Below is a small trained network, with its code and all its weights. Each question gives an input and a class and asks what happens when units are switched off, that is, made to give their printed mean instead of their output.

import numpy as np


def w(rows, s, z=0):
    codes = np.array(rows[::2]) - 128.0
    scale = np.full(codes.shape[1], s)
    scale[-1] = z or s
    return codes * scale


def f(y):
    return y / 2 * (1 + np.tanh(0.7978845608 * (y + 0.044715 * y**3)))


def log_softmax(a):
    a = a - a.max(-1, keepdims=True)
    return a - np.log(np.exp(a).sum(-1, keepdims=True))


def net(x, mask):
    res = np.array(x, float).reshape(1, 6) / 4 @ E
    y = f(res @ A[0][:, :-1].T + A[0][:, -1])
    res = res + np.where(mask, y, B[0][:, -1]) @ B[0][:, :-1]
    return log_softmax(res[-1] @ U[:, :-1].T + U[:, -1])


A, B = {}, {}
E = w([
[127,127,128,132,133,133,129],'x0',
[163,104,52,203,92,78,64],'x1',
[248,134,177,125,118,191,103],'x2',
[142,147,125,119,140,103,130],'x3',
[127,112,115,122,115,144,137],'x4',
[127,230,120,171,75,167,172],'x5',
],0.014)
A[0] = w([
[116,146,169,59,169,162,185,211],'N0',
[126,176,113,136,130,180,184,120],'N1',
[130,53,136,90,181,110,82,254],'N2',
[71,164,132,157,131,125,180,230],'N3',
[92,103,161,65,168,131,140,220],'N4',
[245,127,183,128,126,180,94,162],'N5',
[113,252,104,179,63,170,158,189],'N6',
[89,140,203,55,125,150,146,223],'N7',
[141,144,72,169,61,99,56,186],'N8',
[244,124,185,124,123,177,90,169],'N9',
],0.013,0.0095)
B[0] = w([
[121,199,162,60,105,136,146,228],'N0',
[139,145,187,131,115,119,153,180],'N1',
[110,157,9,143,101,109,63,232],'N2',
[90,123,155,89,190,82,151,209],'N3',
[96,179,67,103,160,158,135,211],'N4',
[216,152,167,139,88,177,102,230],'N5',
[154,96,221,138,169,124,180,250],'N6',
[124,227,114,53,117,171,165,226],'N7',
[141,60,155,164,158,98,99,210],'N8',
[199,139,130,141,56,157,111,231],'N9',
],0.015,0.02)
U = w([
[35,216,4,85,188,154,126,189],'0',
[150,244,51,88,48,182,77,47],'1',
[17,83,14,222,152,39,38,252],'2',
[183,108,36,189,39,110,12,131],'3',
[43,179,152,95,185,109,226,151],'4',
[163,205,192,111,82,172,171,49],'5',
[97,1,142,161,220,58,137,149],'6',
[211,56,171,213,132,162,120,47],'7',
],0.0078,0.0041)

Each question gives the input, the list of numbers given to net, and the class t.
The units are the neurons (one row each of A and B). Each row of codes is followed by its name. A weight is (code - 128) times the scale printed after its matrix; where a second scale follows, it is the last column's (A, B and U).
mask holds one flag per neuron, in row order. A switched-off neuron (its flag False) gives its mean, the last column of its row in B, instead of its output. The means were averaged over made-up inputs and are rounded, as every weight is.
A unit's drop is (log p(t) with every unit on - log p(t) with that unit switched off) / (log p(t) with every unit on - log p(t) with every unit switched off).
The circuit of an input: a set's keep is (log p(t) with only the set's units on - log p(t) with every unit switched off) / (log p(t) with every unit on - log p(t) with every unit switched off). Starting from all 10 units, units are removed one at a time, each time the one whose removal leaves the highest keep (on an exact tie, the one counted first), for as long as the keep stays at least 0.8.
units of the circuit, in order: the units of the circuit, biggest drop first
k most important neurons: the k neurons with the biggest drops, biggest first
drop when u is switched off: that unit's drop, to one decimal
input [-4,0,0,-8,-7,3], class 4: units of the circuit, in order => [N5, N9]
input [-2,-1,1,6,-7,-1], class 1: units of the circuit, in order => [N6]
input [2,2,8,6,-2,0], class 3: 2 most important neurons => [N6, N9]
input [-5,1,2,-2,1,-5], class 3: 2 most important neurons => [N7, N0]
input [-3,-7,0,-2,4,4], class 4: 2 most important neurons => [N5, N9]
input [1,1,-2,3,4,-2], class 2: 2 most important neurons => [N7, N0]
input [-7,1,-2,0,7,1], class 6: 3 most important neurons => [N7, N2, N0]
input [1,8,0,-6,-7,-2], class 2: 2 most important neurons => [N5, N9]
input [0,8,2,6,1,-5], class 3: drop when N8 is switched off => 0.0
input [-3,1,7,8,8,7], class 7: drop when N7 is switched off => 0.3
input [-3,-4,-1,5,0,1], class 4: drop when N2 is switched off => 0.4
